Below is a small trained network, with its code and all its weights. Each question gives an input and a class and asks what happens when units are switched off, that is, made to give their printed mean instead of their output.

import numpy as np


def w(rows, s, z=0):
    codes = np.array(rows[::2]) - 128.0
    scale = np.full(codes.shape[1], s)
    scale[-1] = z or s
    return codes * scale


def f(y):
    return np.maximum(y, 0)


def log_softmax(a):
    a = a - a.max(-1, keepdims=True)
    return a - np.log(np.exp(a).sum(-1, keepdims=True))


def net(x, mask):
    res = np.array(x, float).reshape(1, 7) / 4 @ E
    y = f(res @ A[0][:, :-1].T + A[0][:, -1])
    res = res + np.where(mask, y, B[0][:, -1]) @ B[0][:, :-1]
    return log_softmax(res[-1] @ U[:, :-1].T + U[:, -1])


A, B = {}, {}
E = w([
[138,139,138,115,140],'x0',
[131,132,128,132,121],'x1',
[211,198,254,82,27],'x2',
[132,130,124,131,127],'x3',
[205,197,111,171,156],'x4',
[119,204,159,14,210],'x5',
[196,53,67,40,105],'x6',
],0.0086)
A[0] = w([
[209,226,72,137,117,216],'neuron 1',
[122,114,105,107,97,33],'neuron 2',
[147,100,42,61,44,184],'neuron 3',
[157,87,87,72,85,7],'neuron 4',
[101,145,65,161,186,14],'neuron 5',
[187,161,174,156,72,50],'neuron 6',
[33,70,174,58,78,105],'neuron 7',
[181,8,157,255,49,123],'neuron 8',
[51,189,189,211,167,138],'neuron 9',
[123,163,215,68,4,61],'neuron 10',
[5,142,218,185,96,172],'neuron 11',
],0.0084,0.0021)
B[0] = w([
[81,87,177,193,141,203],'neuron 1',
[168,93,109,169,83,141],'neuron 2',
[202,150,98,139,179,208],'neuron 3',
[181,179,108,9,105,174],'neuron 4',
[80,51,128,76,134,198],'neuron 5',
[84,70,119,91,89,194],'neuron 6',
[177,128,157,254,196,196],'neuron 7',
[70,212,142,141,182,254],'neuron 8',
[217,92,101,122,44,215],'neuron 9',
[38,56,122,104,118,234],'neuron 10',
[206,167,112,82,110,213],'neuron 11',
],0.0091,0.0087)
U = w([
[133,172,95,124,111,255],'0',
[64,98,83,116,103,8],'1',
[221,188,94,124,99,46],'2',
[155,155,177,181,176,168],'3',
[100,248,159,135,190,141],'4',
],0.012,0.0045)

Each question gives the input, the list of numbers given to net, and the class t.
The units are the neurons (one row each of A and B). Each row of codes is followed by its name. A weight is (code - 128) times the scale printed after its matrix; where a second scale follows, it is the last column's (A, B and U).
mask holds one flag per neuron, in row order. A switched-off neuron (its flag False) gives its mean, the last column of its row in B, instead of its output. The means were averaged over made-up inputs and are rounded, as every weight is.
A unit's drop is (log p(t) with every unit on - log p(t) with that unit switched off) / (log p(t) with every unit on - log p(t) with every unit switched off).
The circuit of an input: a set's keep is (log p(t) with only the set's units on - log p(t) with every unit switched off) / (log p(t) with every unit on - log p(t) with every unit switched off). Starting from all 11 units, units are removed one at a time, each time the one whose removal leaves the highest keep (on an exact tie, the one counted first), for as long as the keep stays at least 0.8.
circuit, biggest first: the units of the circuit, biggest drop first
most important unit: the unit with the biggest drop
top k neurons: the k neurons with the biggest drops, biggest first
drop of u: that unit's drop, to one decimal
input [-4,4,-4,6,3,1,-6], class 2: most important unit	neuron 9
input [1,-5,-5,8,-8,-3,6], class 3: circuit, biggest first	(neuron 7; neuron 3)
input [-8,-2,8,1,7,-3,7], class 1: top 3 neurons	(neuron 10; neuron 6; neuron 1)
input [1,5,2,2,-3,0,8], class 2: top 2 neurons	(neuron 3; neuron 4)
input [-4,-2,3,-8,-4,4,-4], class 2: top 4 neurons	(neuron 11; neuron 8; neuron 9; neuron 1)
input [-2,-1,-2,0,-1,-7,6], class 4: circuit, biggest first	(neuron 8; neuron 9)
input [2,-4,-7,7,-3,2,8], class 2: top 3 neurons	(neuron 3; neuron 10; neuron 4)
input [1,-3,-5,1,2,4,-2], class 1: circuit, biggest first	(neuron 5; neuron 8)
input [3,7,1,-2,8,5,-4], class 3: circuit, biggest first	(neuron 1; neuron 8)
input [8,5,7,-2,-4,3,-7], class 1: top 3 neurons	(neuron 10; neuron 6; neuron 3)
input [-3,-2,8,-8,-1,6,-4], class 1: top 2 neurons	(neuron 10; neuron 6)
input [1,-3,-7,0,0,-8,-3], class 4: top 2 neurons	(neuron 8; neuron 10)
input [6,6,-5,7,-4,-7,-6], class 4: top 3 neurons	(neuron 8; neuron 10; neuron 6)
input [-8,0,-1,-4,-8,-1,1], class 3: most important unit	neuron 7
input [-7,7,0,2,-3,7,-5], class 0: top 2 neurons	(neuron 9; neuron 8)
input [-1,5,-3,-2,2,-5,-6], class 2: circuit, biggest first	(neuron 9; neuron 11)
input [-4,3,-8,-8,8,-3,-4], class 1: top 3 neurons	(neuron 5; neuron 7; neuron 3)
input [-6,2,8,2,7,-2,6], class 1: circuit, biggest first	(neuron 10; neuron 6)
input [-3,6,1,5,-8,6,-2], class 3: top 3 neurons	(neuron 7; neuron 8; neuron 4)
input [2,-3,3,-1,-8,-3,3], class 3: circuit, biggest first	(neuron 7)
input [2,6,3,-1,-3,-3,-7], class 2: top 2 neurons	(neuron 11; neuron 9)
input [-6,-2,-1,-6,-7,-3,-7], class 2: circuit, biggest first	(neuron 11; neuron 9)
input [-3,-7,5,0,8,7,-4], class 3: circuit, biggest first	(neuron 1; neuron 8)
input [-7,1,-3,8,8,8,6], class 3: drop of neuron 8	0.5
